Below are the code and all the weights of a small trained network. Each question names an input and a class and asks about switching units off, where a switched-off unit gives its printed mean instead of its output.

import numpy as np


def w(rows, s, z=0):
    codes = np.array(rows[::2]) - 128.0
    scale = np.full(codes.shape[1], s)
    scale[-1] = z or s
    return codes * scale


def norm(h):
    return h / np.sqrt((h * h).mean(-1, keepdims=True) + 1e-5)


def f(y):
    return np.maximum(y, 0)


def log_softmax(a):
    a = a - a.max(-1, keepdims=True)
    return a - np.log(np.exp(a).sum(-1, keepdims=True))


def net(x, mask):
    res = np.array(x, float).reshape(1, 4) / 4 @ E
    u = 0
    for l in range(4):
        y = f(norm(res) @ A[l][:, :-1].T + A[l][:, -1])
        res = res + np.where(mask[u : u + 4], y, B[l][:, -1]) @ B[l][:, :-1]
        u += 4
    return log_softmax(norm(res)[-1] @ U[:, :-1].T + U[:, -1])


A, B = {}, {}
E = w([
[73,204,154],'x0',
[184,53,183],'x1',
[250,223,122],'x2',
[126,130,126],'x3',
],0.0011)
A[0] = w([
[121,219,1,94],'0.n1',
[80,121,144,107],'0.n2',
[102,201,39,246],'0.n3',
[205,116,133,157],'0.n4',
],0.0027,0.0012)
B[0] = w([
[163,118,178,212],'0.n1',
[77,98,59,162],'0.n2',
[89,143,252,252],'0.n3',
[73,203,31,202],'0.n4',
],0.0029,0.0017)
A[1] = w([
[230,120,114,22],'1.n1',
[210,223,121,224],'1.n2',
[130,119,248,86],'1.n3',
[3,105,173,253],'1.n4',
],0.0027,0.00061)
B[1] = w([
[45,143,112,166],'1.n1',
[163,152,223,227],'1.n2',
[68,98,3,180],'1.n3',
[150,204,72,252],'1.n4',
],0.0024,0.0022)
A[2] = w([
[116,72,87,104],'2.n1',
[210,109,126,254],'2.n2',
[66,136,93,152],'2.n3',
[105,117,3,96],'2.n4',
],0.0052,0.00088)
B[2] = w([
[216,114,133,207],'2.n1',
[1,147,47,226],'2.n2',
[85,200,178,251],'2.n3',
[136,155,208,245],'2.n4',
],0.0042,0.0019)
A[3] = w([
[163,252,172,202],'3.n1',
[30,164,218,159],'3.n2',
[137,209,121,94],'3.n3',
[154,245,50,252],'3.n4',
],0.0028,0.0015)
B[3] = w([
[146,36,106,252],'3.n1',
[253,169,102,234],'3.n2',
[129,73,163,175],'3.n3',
[64,55,95,233],'3.n4',
],0.0035)
U = w([
[217,186,215,56],'0',
[163,29,68,253],'1',
[1,177,61,36],'2',
],0.0061,0.00076)

Each question gives the input, the list of numbers given to net, and the class t.
The units are the neurons (one row each of A and B). Each row of codes is followed by its name. A weight is (code - 128) times the scale printed after its matrix; where a second scale follows, it is the last column's (A, B and U).
mask holds one flag per neuron, layer by layer. A switched-off neuron (its flag False) gives its mean, the last column of its row in B, instead of its output. The means were averaged over made-up inputs and are rounded, as every weight is.
A unit's drop is (log p(t) with every unit on - log p(t) with that unit switched off) / (log p(t) with every unit on - log p(t) with every unit switched off).
The circuit of an input: a set's keep is (log p(t) with only the set's units on - log p(t) with every unit switched off) / (log p(t) with every unit on - log p(t) with every unit switched off). Starting from the 12 units with the biggest drops (on a tie, the unit counted first), units are removed one at a time, each time the one whose removal leaves the highest keep (on an exact tie, the one counted first), for as long as the keep stays at least 0.8.
circuit, biggest first: the units of the circuit, biggest drop first
unit that matters most: the unit with the biggest drop
k most important neurons: the k neurons with the biggest drops, biggest first
k most important neurons of layer l: the k neurons of layer l with the biggest drops, biggest first
drop when u is switched off: that unit's drop, to one decimal
input [8,5,8,-7], class 1: circuit, biggest first => [3.n1, 2.n3, 2.n4, 3.n4]
input [-8,-4,0,3], class 0: circuit, biggest first => [2.n4]
input [-1,-7,0,6], class 0: circuit, biggest first => [2.n2, 0.n3]
input [-5,5,8,-7], class 2: circuit, biggest first => [2.n2, 3.n2]
input [5,-7,1,-3], class 0: circuit, biggest first => [2.n2, 0.n1]
input [8,3,2,7], class 1: 2 most important neurons of layer 2 => [2.n4, 2.n3]
input [-3,-5,0,-2], class 0: 2 most important neurons => [2.n2, 3.n2]
input [0,2,2,5], class 2: 4 most important neurons => [0.n3, 0.n4, 2.n4, 2.n2]
input [7,-6,3,-2], class 0: circuit, biggest first => [2.n2, 0.n1, 0.n4]
input [-2,8,1,-8], class 2: circuit, biggest first => [2.n2, 3.n1]
input [5,2,1,0], class 1: 2 most important neurons => [2.n2, 2.n4]
input [-3,5,6,8], class 2: 2 most important neurons => [2.n2, 0.n3]
input [0,8,5,-4], class 2: 3 most important neurons of layer 2 => [2.n2, 2.n4, 2.n1]
input [5,-6,3,4], class 0: most important neuron => [2.n2]
input [-2,7,7,7], class 2: 2 most important neurons => [2.n2, 0.n3]
input [3,6,-4,6], class 0: 2 most important neurons => [3.n4, 2.n4]
input [-2,-7,-1,7], class 0: 2 most important neurons => [2.n3, 2.n2]
input [0,8,3,5], class 2: 2 most important neurons => [2.n2, 3.n1]
input [8,1,4,-7], class 1: 3 most important neurons of layer 3 => [3.n1, 3.n4, 3.n3]
input [2,4,5,1], class 1: unit that matters most => 1.n2
input [6,3,6,-2], class 1: drop when 3.n1 is switched off => 0.7
input [-6,5,1,0], class 2: drop when 3.n2 is switched off => 0.2
input [-3,-4,7,0], class 1: drop when 0.n2 is switched off => 0.0
input [-6,-5,-5,-4], class 0: 2 most important neurons of layer 2 => [2.n4, 2.n3]
